Here is a tiny trained network, its code and every weight. The questions are about switching its units off for an input and a class, where a switched-off unit gives its printed mean instead of its output.

import numpy as np


def w(rows, s, z=0):
    codes = np.array(rows[::2]) - 128.0
    scale = np.full(codes.shape[1], s)
    scale[-1] = z or s
    return codes * scale


def norm(h):
    return h / np.sqrt((h * h).mean(-1, keepdims=True) + 1e-5)


def f(y):
    return np.maximum(y, 0)


def log_softmax(a):
    a = a - a.max(-1, keepdims=True)
    return a - np.log(np.exp(a).sum(-1, keepdims=True))


def net(x, mask):
    res = np.array(x, float).reshape(1, 4) / 4 @ E
    u = 0
    for l in range(3):
        y = f(norm(res) @ A[l][:, :-1].T + A[l][:, -1])
        res = res + np.where(mask[u : u + 3], y, B[l][:, -1]) @ B[l][:, :-1]
        u += 3
    return log_softmax(norm(res)[-1] @ U[:, :-1].T + U[:, -1])


A, B = {}, {}
E = w([
[151,139,153,91,191,106,166,189,37,158],'x0',
[133,153,122,150,69,164,205,159,254,139],'x1',
[183,191,69,152,166,99,91,125,99,21],'x2',
[100,21,155,162,144,179,144,60,106,95],'x3',
],0.0096)
A[0] = w([
[146,131,109,153,216,146,158,208,110,2,217],'0.n0',
[150,127,99,187,148,149,5,22,108,101,162],'0.n1',
[174,34,154,216,215,147,235,106,130,35,4],'0.n2',
],0.0053,0.0029)
B[0] = w([
[117,151,52,139,120,46,130,204,124,106,254],'0.n0',
[65,46,103,137,118,169,163,122,167,193,246],'0.n1',
[216,94,107,154,178,123,133,117,108,247,205],'0.n2',
],0.011,0.0045)
A[1] = w([
[31,31,222,11,157,31,21,182,78,180,45],'1.n0',
[147,254,230,57,202,112,220,117,106,157,2],'1.n1',
[146,195,238,10,156,172,174,217,87,196,41],'1.n2',
],0.0055,0.0019)
B[1] = w([
[121,152,152,162,189,39,107,135,78,133,254],'1.n0',
[154,83,211,105,190,137,154,130,177,169,181],'1.n1',
[169,127,114,87,6,178,136,71,198,195,227],'1.n2',
],0.015,0.0057)
A[2] = w([
[166,181,133,76,98,136,154,171,146,194,111],'2.n0',
[148,151,108,185,136,99,122,251,106,113,217],'2.n1',
[199,117,140,59,113,160,165,194,156,180,3],'2.n2',
],0.012,0.0027)
B[2] = w([
[83,6,15,144,230,104,46,81,38,104,254],'2.n0',
[94,145,85,43,24,56,77,211,37,86,235],'2.n1',
[201,55,155,151,199,153,118,70,141,159,236],'2.n2',
],0.011,0.0091)
U = w([
[151,154,80,99,166,49,72,180,46,94,156],'0',
[91,196,197,127,74,185,175,87,211,48,4],'1',
[159,11,135,125,186,170,123,22,130,194,216],'2',
],0.012,0.0028)

Each question gives the input, the list of numbers given to net, and the class t.
The units are the neurons (one row each of A and B). Each row of codes is followed by its name. A weight is (code - 128) times the scale printed after its matrix; where a second scale follows, it is the last column's (A, B and U).
mask holds one flag per neuron, layer by layer. A switched-off neuron (its flag False) gives its mean, the last column of its row in B, instead of its output. The means were averaged over made-up inputs and are rounded, as every weight is.
A unit's drop is (log p(t) with every unit on - log p(t) with that unit switched off) / (log p(t) with every unit on - log p(t) with every unit switched off).
The circuit of an input: a set's keep is (log p(t) with only the set's units on - log p(t) with every unit switched off) / (log p(t) with every unit on - log p(t) with every unit switched off). Starting from all 9 units, units are removed one at a time, each time the one whose removal leaves the highest keep (on an exact tie, the one counted first), for as long as the keep stays at least 0.8.
circuit, biggest first: the units of the circuit, biggest drop first
top k neurons: the k neurons with the biggest drops, biggest first
drop when u is switched off: that unit's drop, to one decimal
input [7,7,3,6], class 0: circuit, biggest first => [0.n0]
input [-8,-3,-8,-7], class 0: top 2 neurons => [2.n2; 1.n2]
input [-8,4,0,3], class 1: circuit, biggest first => [2.n0; 2.n2]
input [-7,3,1,2], class 1: circuit, biggest first => [2.n0; 2.n2]
input [2,2,5,7], class 0: top 2 neurons => [0.n0; 1.n2]
input [-2,4,7,6], class 0: top 3 neurons => [0.n0; 1.n2; 2.n2]
input [-5,7,1,2], class 1: top 2 neurons => [2.n0; 1.n2]
input [-3,-2,-3,-2], class 0: top 2 neurons => [1.n0; 1.n2]
input [-4,6,8,5], class 0: top 2 neurons => [0.n0; 1.n2]
input [-2,-3,-4,-3], class 0: top 3 neurons => [1.n0; 0.n2; 2.n2]
input [-5,7,4,4], class 1: drop when 2.n2 is switched off => 0.4
input [-8,8,-7,6], class 1: drop when 2.n0 is switched off => 0.6
input [-2,-4,-5,-1], class 0: drop when 1.n0 is switched off => 1.8
input [-6,5,5,3], class 1: circuit, biggest first => [2.n0]
